Each row has a class, written as a number after it.
[ 15  12  33  -9 -15   5 -26 -34 -31 -19   7 -22   1  -3  13   5 -25 -17
 -12 -17  -8   2 -12   3 -15   9 -21  22   2  -9  32 -51  33  -4 -15  23] -> 3
[  12   21   50  -25   24  -25   25  -83   -3   -8  -57  -49  -41   30
   20  110   11   49 -112  -44   43   29   54   17   37   -6   13  -34
    0 -105   18  -14  -13   45  -14  -18] -> 8
[-33  20 -10 -24  -3  34  37  46  54  25  23   4 -14 -23  -5   3  25  28
 -28  -4  31 -20  36  -2  16 -17  15 -32  14   1  -1 -25  -8  27  29 -65] -> 0
[ 18  28 -22 -11  -7  26  -6  70   2  12  27  22 -34 -49 -26   7  21 -20
  34  24 -31 -35  19  -7   9  11 -39  27   9  51 -40  24  20 -16  40 -41] -> 5
[ 18  15  57 -15  24 -20   9 -64 -43 -20 -20 -62  -6  37   9  63 -20  11
 -64 -40  28  23  -3   4   7  10   8  15   1 -40  46 -47  43   4 -32  21] -> 8
[ 25  31   8 -10  -7  18  -8  -6  -2   3  -6  29 -25 -26 -10  33  12  -7
   8 -10  -1 -31  27  14  14   3 -31 -18  11   7 -10  17  11   1  30 -23] -> 3
[-24   8   7 -19  26  24  46 -13  38  14  -9 -27 -25  -2   1  37   9  41
 -62 -29  62 -12  36 -17  21 -13  37 -54 -13 -21  17  -8  -4  27   4 -48] -> 4
[ 21   4  13 -11 -18  21 -34   3 -25  -9  20 -11  12 -17   5  -7 -10 -30
 -20 -19  -3  -9   4  -2 -20  26 -15  35  23   1   7 -36  40  -2   9   0] -> 3
[-22  18   5 -24  13  25  51  37  33  25  24 -25  -1 -22 -10  18  12  36
 -49 -16  42 -10  55 -13  19   4  29 -22   8  -4 -13 -13   8  13   9 -55] -> 6
[-30  23 -31 -12   8  49  26  68  48  33  29  17   7 -46 -26 -29  14   7
  24   1   4 -31  18  13  23 -15  18  10  20  32 -29  13   6  -1  27 -65] -> 8
[ 18  22  26 -15  21   5  17   2 -26 -14 -38 -21 -40 -35  -7  74  32  22
 -34 -27  33 -10  41  -5  33  -3 -21 -30   6 -16 -20 -15   6 -10  10 -33] -> 1
[ 10  34  45 -13  19 -26  41 -37 -26   8 -33 -35 -35  -2   8 102  17  19
 -58 -45  42   2  52  -7  33  -2 -23 -30  13 -50   5 -32 -22   9  -1 -19] -> 1
[ 11  15  47   4  -4   7  -6  19 -16  -4   8 -28   6 -21  -9  13  -8 -17
  10 -10  -1  -2  -6  12  -4   7 -14  29   3   1  19 -34  26 -17 -16   5] -> 8
[ 43  32 -18 -29 -15  31 -33  47   7  16   1  36 -28 -75 -18  18  24 -10
  14  -1 -16 -33  46   1   9   0 -25 -16  20  16 -32  46   4 -10  25 -29] -> 7
[-37  14 -22 -29   5  27  35  31  36  34  21  -6   3 -24   9 -16   5  10
 -14 -10  24 -18  30 -20  16  -7  13  -6  21  16 -11 -47 -12   1  13 -50] -> 1
[-45  -2  -3 -22  23  22  38  10  48  27  13   2  -8 -20 -11  24  13  40
 -22 -18  44 -11  28  -4  22   5   6 -37  -2  17   2   5  -8   8   1 -45] -> 4
[ 26  30  17 -27 -15  32  -7  29 -27  -1  23 -36   9 -26  -7   1  -7  -4
   4  -6  14 -27  17 -16 -18  22  -8  62  -2  31  16  -1  27 -17   6  -5] -> 4
[-26  27 -25 -11  -1  51  36  58  25   9  39   9 -12 -30 -35 -14  22   6
  27  13   1 -27  -4 -11  18 -12   4 -10  12  11 -14   4  25   9  27 -45] -> 2
[  8   7  -6   6 -24  29  -8  66 -20  -1  38  -4   4 -36 -13 -29 -22 -39
  37   6 -34 -15 -29  -8 -28   8 -28  56   0  34  12 -12  29 -30   5  -2] -> 5
[-37  30 -24  -3 -15  46  36  62  50  32  29  -6   0 -26 -27  -7   6  20
  -2   1  23 -22  23  -2  13 -17  19 -22   5  26 -10  -5  12  -2  19 -59] -> 7
[ 19  20 -18 -21 -50  49 -24 109 -11  -9  58  17  23 -49 -28 -64  -3 -48
  77  27 -37 -46 -26 -15 -44  14 -12  69   5  71 -10  -2  36 -41  25 -11] -> 2
[ 14  30   6 -11  -6  24   5  34 -10  15   8  17 -34 -37 -28  44  27   1
  -1 -10   7 -33  33  -9  10   2 -18  -7  17  -7 -16  28   9  -3  12 -26] -> 2
[ -8  18 -27 -27   2  51  14  31  45  21  29  10  -1 -22 -19 -20  12  21
  -4   1  27 -42  27   7  30  -8  16 -12  32  42 -28  16  29  18  35 -58] -> 3
[-25   0 -28 -28  13  35  34  55  36  11  21 -12  -4 -14 -15   6   8  29
 -21  -2  21 -28  29 -29  18 -12  20 -12  21  47 -35 -16   4   8  11 -58] -> 1
[  0 -17  55  -6  17 -21   4 -84 -22  19 -33 -56 -16  45  36  61 -22  26
 -88 -50  64  34  26  -5   7  18   8 -17   5 -80  60 -59   7  29 -47  21] -> 5
[ 23  16  26  -9 -19  21 -15   7 -26 -11  23 -40  15  -8   1   3 -24 -20
 -19  -7   0   1 -12   0  -5  12  -7  42  18   4  29 -44  51   8   5  18] -> 3
[ 18  21 -12   2  -2  21 -10  43   7  10   4  33 -29 -48 -19  27  29   9
   4   2 -11 -30  34   3   9 -15 -18  -8  12   6 -25  36 -11  11  30 -41] -> 0
[ 19  31  24 -14  19  -6  22  -9  -4  14 -19   8 -37 -27  -4  83  18  -4
 -32 -34   2  -4  32  22  40   0 -17 -18   9 -33  -1   1  -3  13  12 -26] -> 8
[ 12  24  -5 -25   3  19  14  45  -3  11   5   7 -25 -41 -16  28  20  -6
  28  -2 -18 -22  19 -13   8  10 -41  13   5  30 -25   4  -3 -16  26 -30] -> 1
[-23  18  21 -24  31   2  34 -29  31  22   2 -46  -3   3  11  55  -2  51
 -80 -38  61  21  50  -6  29  -5  37 -44  -1 -40  19 -29   2  31  -8 -50] -> 7
[-24  34 -50 -10 -16  53  22 105  31  11  48  31  12 -61 -39 -69  25 -11
  82  33 -23 -50 -10 -10   7 -11  -4   8  15  68 -55  29  14 -27  48 -60] -> 1
[ 33   0  34 -34 -11  22 -28  17 -20 -22  10 -40  -1  -1 -12  16   2  -7
 -16 -12  12  -1 -15  -7 -27  24   7  46  -5  -6  18  -7  26  -8  -7   7] -> 2
[-18  14  -4   2  23  22  36  22  39  22  11  -8  -2  -9 -30  13  14  22
  -4  -9  32 -26  13  23  51 -21  18  -9  17  25 -17 -11  13  14  18 -55] -> 8
[ 17   4  17 -11 -15  24 -12  29 -10  -7  32  -8   2 -32 -19 -13 -13 -14
   7  -8 -19 -10   1 -13 -24  23 -21  36  -6   9  14 -25  24 -16  -9   4] -> 6
[ 31  33  14 -16   2  31   8  16 -15   4  -8  13 -41 -39 -10  46  35  -6
   9  -1  17 -41  46  -6  14   8 -17 -11  12 -14 -24  15  16 -12  22 -38] -> 2
[ 23  20  43 -22 -15  14 -14 -13 -36 -15   1 -39  -6   9  -3  21  -6   5
 -31 -17  32  -9   7 -14 -13  17  11  26  -4 -24  36 -32  41  -5 -17  10] -> 2
[ 24  43 -15 -18   0  25  -6  34  -3  12  31  21 -27 -67 -29  17  18 -14
  15  -1 -30 -28  33  -9   9  -5 -32   2   8  12 -26   5  10  -7  27 -28] -> 6
[ 40  30   8 -23  -5  14 -11   9 -16   0 -10   8 -33 -25 -26  53  30  -2
  21 -10   7 -30  22   9  11  -4 -16   3   6  -5 -21  32   6  -8  17 -16] -> 2
[-44   0  15 -14  19  17  44 -35  48  36  -3 -28 -19   0  -5  54  12  61
 -63 -31  72   1  62 -11  27   2  15 -57   7 -50  14 -15   5  31  -8 -42] -> 4
[-24   7  -5 -31  20  20  26  13  22  13  21 -28   6  -2  -7  16   7  41
 -18 -15  34  -8  27 -23  17  -1  18 -25   5  23 -13 -25  19  16   8 -50] -> 1
[-44   2  21 -21  29  -2  48 -12  39  28 -11 -29 -24  12  16  55  14  62
 -84 -30  65  13  48  -4  28 -13  34 -48  -1 -26  18 -43  -9  30 -10 -49] -> 0
[  1  21  -3 -14  -2  21  11  36  -5  14  -2  10 -36 -46 -20  24  22  -6
  26  -4 -14 -23  21 -18   5   8 -43  -4  12  13 -25  -2  10 -25  12 -19] -> 1
[ 11  10  52  -7  -6 -20  -3 -64 -39 -10  -1 -58   1  24  20  39 -19   1
 -72 -43  26  26   5   1   1  14 -10   6  15 -60  44 -67  37  24 -20  24] -> 3
[ -37    4   49  -26   30  -12   44  -86   23   16  -22  -50   -8   48
   31   66   -5   59 -114  -46   81   32   51    3   30   15   21  -46
   21  -76   37  -44   -2   46  -19  -19] -> 3
[ -8  14 -12 -36  19  31  22  39  34   6  30  -6  -9 -35 -31  -1  28  31
 -33 -15  27 -15  21   0  31   0  24 -33   8  14 -24  13  21  15  17 -52] -> 6
[ 14  55 -29   3 -18  41 -22  89   4  13  37  57 -14 -92 -32 -27  29 -30
  86  35 -49 -46  15   3 -12 -16 -36  24  14  44 -40  38   5 -30  51 -38] -> 0
[-20   4  -9 -21  15  36  55  26  43  28  20 -18 -14 -15 -12  17   5  34
 -55 -23  32 -12  44 -15  20  -4  25 -22   7 -17  -4 -11   0  27   8 -55] -> 6
[ 22  10  37 -25 -22  10 -19   5 -42 -19   2 -33  -7 -13  12   9  -3 -12
 -25 -17  10  -2   5 -15 -21  18  -4  30  -1 -30  27 -47  28 -10 -20  14] -> 2
[-21  39 -31 -19 -11  58  39  64  52  20  44   2   5 -25 -21  -8  -1  15
  20  20   0 -35  29  -8   8 -12  15   4  10  43 -28  17   2  -1  23 -66] -> 7
[ 12  -3  17 -16 -19   9 -19  13 -20  -1  11 -36 -13 -11   3  11 -17  -6
 -42 -19   6   2   4  -5  -9  12 -15  44  11  -7  21 -40  27  -8 -20   4] -> 5
[ 24  43 -22  -8 -26  44 -20  62  -6  -7  21  41 -25 -85 -28  -8  19 -33
  47  12 -43 -38  19   5   5  -7 -38   8  28  20 -42  19  37 -17  40 -22] -> 3
[ 37  23   0 -19   0  11 -21  29  -7   7  -5  33 -34 -63 -31  36  31  -5
  27 -18  -8 -38  25   4  37  -5 -37 -11  15  23 -34  16  -9  -3  19 -24] -> 1
[ 12  31  18 -18  23   0   1   3   5  10 -25  -3 -40 -34 -18  67  29   9
 -12 -13   5  -2  34  15  29  -6  -9 -26   7 -14 -22   2  16  -2  10 -21] -> 8
[ 28  22  31 -13  11   0  10   6   1  12 -25   9 -34 -28  -1  79  27  28
 -59 -37  47 -17  63  10  30  -6  13 -38  13 -35   1  13  -8  23  13 -39] -> 0
[ 13  16  15 -11 -22  21 -23  48 -11 -11  42 -24   3 -40 -26 -19  -3 -13
   2   3 -28  -8  -7 -10 -24  16 -19  52  -9  21  -1 -19  20 -21  -5  -2] -> 6
[ 39 -10  50 -25   3  -1 -15 -21 -41 -30 -17 -34 -22   8   7  36   3  -6
 -63 -38  27   5 -13  -5  -2  27  13  18  -3 -48  32 -19  24   4 -27  17] -> 2
[-26  18  24 -17  27   4  39 -18  24  18  -5 -46 -26   6   9  51  12  46
 -90 -32  54  13  43 -14  35  -2  41 -61  -3 -39   5 -23  10  32 -20 -46] -> 7
[ 19  22  -1  -9 -21  31 -25  62 -19  -6  34   0  11 -46 -11 -26  -2 -18
  39  16 -22 -20  -7  -3 -26   0 -16  47   5  42   5 -16  37 -23  19  -9] -> 0
[ 25  16   5  -5  13  17   1   9 -12 -23 -11  14 -37 -32 -19  34  26  -2
 -23 -16   3 -27  20   6  24   1 -14 -22  24  -2 -38  29  24   3  20 -31] -> 3
[ 17  -4  31 -27   3  -2  -8 -22 -24 -12   3 -55   3   4   0  42  -5  11
 -19 -19  23  10   5  -7 -15  24 -11  20 -10   1  20 -23  40 -11 -13  14] -> 4
[  7   2  47 -14 -16  -9  -2 -21 -24 -10   8 -64  -5  26   1  45 -14  13
 -58 -34  26  25   1   4   1  19 -12  29   4 -47  36 -48  20  23 -24  10] -> 5
[   2   33   67  -18   26  -30   30  -63  -20   -1  -59  -41  -50    9
   24   97   30   66  -97  -43   69   28   63    9   37   -4   19  -59
   -6 -103   26  -11   -3   30  -19  -13] -> 0
[ 20  12  25 -12  17  12   2 -30   3   3 -31  -9 -37 -31 -10  83  19  26
 -43 -41  48 -18  66  -4   7  -4 -17 -30   7 -44   2  16 -20   7   3 -28] -> 4
[ 29  36 -34  -4 -19  42 -27  94 -19   6  32  29 -23 -88 -24 -29  20 -39
  61  18 -45 -44  11  -3   1  -7 -45  43   8  54 -39  15  16 -25  43 -41] -> 5
[-16  21  -2 -10  13  38  36  14  35  31  17 -21 -21 -10  -5  16  11  25
 -46  -5  30 -21  29  -8  34  -2  23 -28   6   1 -10   5  13  19   3 -58] -> 7
[ 25  58 -36   2 -24  41 -10  87  -9  -1  30  24 -20 -87 -33 -24  15 -42
  56  27 -52 -41   5  -6  -5  -9 -22  28  -1  41 -40  29  37 -47  45 -41] -> 7
[-23   9  16 -31  15  37  41  28   9   3  -5 -27 -30   6   0  27  23  38
 -45  -9  50 -16  35 -28  19   8  34 -28  -4   2  -1 -29  22  18  -9 -42] -> 2
[ 27  58 -23  -2 -32  36   0  74  12  29  42  38  -1 -86 -33  -5  11 -33
  63  10 -34 -51  34  10   0 -22 -21  15   8  27 -34  25 -14 -22  42 -37] -> 6
[ 17  21  28 -21 -25  22  -3  18 -33 -17  16 -13  -5 -17  -6  -3 -17 -20
  14  -7  -5 -12 -16 -12 -21  15 -11  44  -1 -10  39 -30  38 -26 -16  21] -> 2
[-40  19  18 -14  26  11  44 -39  26  22  -6 -24 -10  19  11  45  -1  49
 -68 -27  62   9  48  -1  40  -2  27 -46  18 -29  14 -40  14  40  -2 -32] -> 3
